Below is a small trained network, with its code and all its weights. Each question gives an input and a target symbol and asks what happens when units are switched off, that is, made to give their printed mean instead of their output.

import numpy as np


def w(rows, s, z=0):
    codes = np.array(rows[::2]) - 128.0
    scale = np.full(codes.shape[1], s)
    scale[-1] = z or s
    return codes * scale


def softmax(a):
    e = np.exp(a - a.max(-1, keepdims=True))
    return e / e.sum(-1, keepdims=True)


def log_softmax(a):
    a = a - a.max(-1, keepdims=True)
    return a - np.log(np.exp(a).sum(-1, keepdims=True))


def net(x, mask):
    ids = ['ΣΦΨαβγδεμω'.index(c) for c in x.split()]
    T = len(ids)
    res = E[ids] + P[:T]
    u = 0
    for l in range(2):
        r = res
        for j in range(3):
            rows = slice(2 * j, 2 * j + 2)
            q, k, v = (r @ M[l][rows].T for M in (Q, K, V))
            z = softmax(np.where(np.tri(T) > 0, q @ k.T / 2**0.5, -1e9)) @ v
            o = O[l][rows]
            res = res + np.where(mask[u + j], z, o[:, -1]) @ o[:, :-1]
        u += 3
    return log_softmax(res[-1] @ U[:, :-1].T + U[:, -1])


Q, K, V, O = {}, {}, {}, {}
E = w([
[115,131,104],'Σ',
[123,151,82],'Φ',
[190,159,162],'Ψ',
[147,82,93],'α',
[104,87,82],'β',
[88,68,125],'γ',
[83,55,188],'δ',
[72,207,182],'ε',
[92,176,84],'μ',
[44,5,89],'ω',
],0.018)
P = w([
[198,125,79],'0',
[185,66,222],'1',
[168,15,254],'2',
[106,42,204],'3',
[105,47,231],'4',
[60,47,226],'5',
[69,61,193],'6',
[102,149,207],'7',
[79,138,247],'8',
[98,88,209],'9',
],0.0042)
Q[0] = w([
[89,151,163],'L0H0',
[107,63,222],'L0H0',
[171,84,150],'L0H1',
[94,6,153],'L0H1',
[124,207,97],'L0H2',
[166,189,190],'L0H2',
],0.011)
K[0] = w([
[138,77,68],'L0H0',
[189,141,72],'L0H0',
[167,85,142],'L0H1',
[105,58,157],'L0H1',
[254,148,101],'L0H2',
[172,5,113],'L0H2',
],0.0089)
V[0] = w([
[24,175,226],'L0H0',
[110,88,161],'L0H0',
[153,254,79],'L0H1',
[184,109,38],'L0H1',
[144,121,70],'L0H2',
[143,82,73],'L0H2',
],0.0088)
O[0] = w([
[94,64,210,104],'L0H0',
[246,148,211,142],'L0H0',
[50,116,173,1],'L0H1',
[79,233,30,96],'L0H1',
[123,89,80,109],'L0H2',
[131,55,1,124],'L0H2',
],0.0077,0.0037)
Q[1] = w([
[144,131,45],'L1H0',
[155,49,95],'L1H0',
[113,155,10],'L1H1',
[39,207,110],'L1H1',
[169,62,15],'L1H2',
[254,132,84],'L1H2',
],0.0084)
K[1] = w([
[130,106,146],'L1H0',
[117,81,85],'L1H0',
[200,100,141],'L1H1',
[210,165,11],'L1H1',
[77,56,123],'L1H2',
[125,158,173],'L1H2',
],0.012)
V[1] = w([
[209,241,171],'L1H0',
[79,79,163],'L1H0',
[18,201,113],'L1H1',
[63,84,173],'L1H1',
[128,173,160],'L1H2',
[132,255,144],'L1H2',
],0.0087)
O[1] = w([
[109,2,131,4],'L1H0',
[105,173,159,35],'L1H0',
[51,169,80,126],'L1H1',
[69,170,234,78],'L1H1',
[96,32,130,24],'L1H2',
[35,73,5,24],'L1H2',
],0.0089,0.0013)
U = w([
[124,115,152,51],'Σ',
[105,122,146,254],'Φ',
[121,2,134,206],'Ψ',
[165,59,117,107],'α',
[146,105,134,98],'β',
[162,162,174,113],'γ',
[164,45,184,61],'δ',
[94,125,193,142],'ε',
[106,150,123,75],'μ',
[159,86,154,152],'ω',
],0.0084,0.0047)

Each question gives the input, a string of symbols that net reads in full, and the target symbol t.
The units are the heads (2 rows each of Q, K, V and O). Each row of codes is followed by its name. A weight is (code - 128) times the scale printed after its matrix; where a second scale follows, it is the last column's (O and U).
mask holds one flag per head, layer by layer. A switched-off head (its flag False) gives its mean, the last column of its rows in O, instead of its output. The means were averaged over made-up inputs and are rounded, as every weight is.
A unit's drop is (log p(t) with every unit on - log p(t) with that unit switched off) / (log p(t) with every unit on - log p(t) with every unit switched off).
The circuit of an input: a set's keep is (log p(t) with only the set's units on - log p(t) with every unit switched off) / (log p(t) with every unit on - log p(t) with every unit switched off). Starting from all 6 units, units are removed one at a time, each time the one whose removal leaves the highest keep (on an exact tie, the one counted first), for as long as the keep stays at least 0.8.
units of the circuit, in order: the units of the circuit, biggest drop first
most important unit: the unit with the biggest drop
which heads matter: for each layer, one digit per head in row order, 1 if its drop is at least 0.15 and else 0, layers parted by /
drop when u is switched off: that unit's drop, to one decimal
input β ω Ψ Σ, target γ: which heads matter -> 001 / 101
input Φ δ δ γ α, target δ: units of the circuit, in order -> L0H1, L1H1
input μ ω ω ω Φ, target γ: units of the circuit, in order -> L1H2, L1H0
input μ Ψ Ψ Φ, target Ψ: which heads matter -> 000 / 101
input Φ γ Ψ Ψ δ Ψ Φ Ψ Ψ, target Ψ: which heads matter -> 000 / 101
input ε Ψ Φ ω Φ γ ω Φ Ψ, target ε: which heads matter -> 110 / 010
input ω β δ, target γ: units of the circuit, in order -> L1H0, L1H2
input Ψ Σ ε, target Ψ: units of the circuit, in order -> L1H2, L1H0
input Ψ Ψ Ψ δ ε ω Φ Ψ μ, target Ψ: units of the circuit, in order -> L1H0, L1H2, L0H2
input Φ ω μ, target γ: most important unit -> L0H2
input ε ω Ψ Ψ Φ Ψ γ γ, target ε: units of the circuit, in order -> L1H1, L0H0, L0H1, L0H2
input Ψ α ω δ, target γ: units of the circuit, in order -> L1H0, L1H2, L0H2
input ε Φ ε δ, target ε: units of the circuit, in order -> L1H1, L0H0, L0H2
input μ ω μ, target γ: units of the circuit, in order -> L1H2, L0H2
input δ γ Ψ, target δ: most important unit -> L1H1
input ε α γ δ Φ, target ε: units of the circuit, in order -> L1H1, L0H0, L0H1
input ε Φ Φ Ψ, target ε: units of the circuit, in order -> L1H1, L0H1, L0H0
input δ Ψ Φ β μ ω α, target γ: which heads matter -> 000 / 101
input β Ψ Ψ δ, target δ: drop when L1H1 is switched off -> 0.6
input ε μ Ψ Σ, target ε: drop when L0H1 is switched off -> 0.7
input Φ ω γ, target γ: drop when L0H0 is switched off -> 0.0
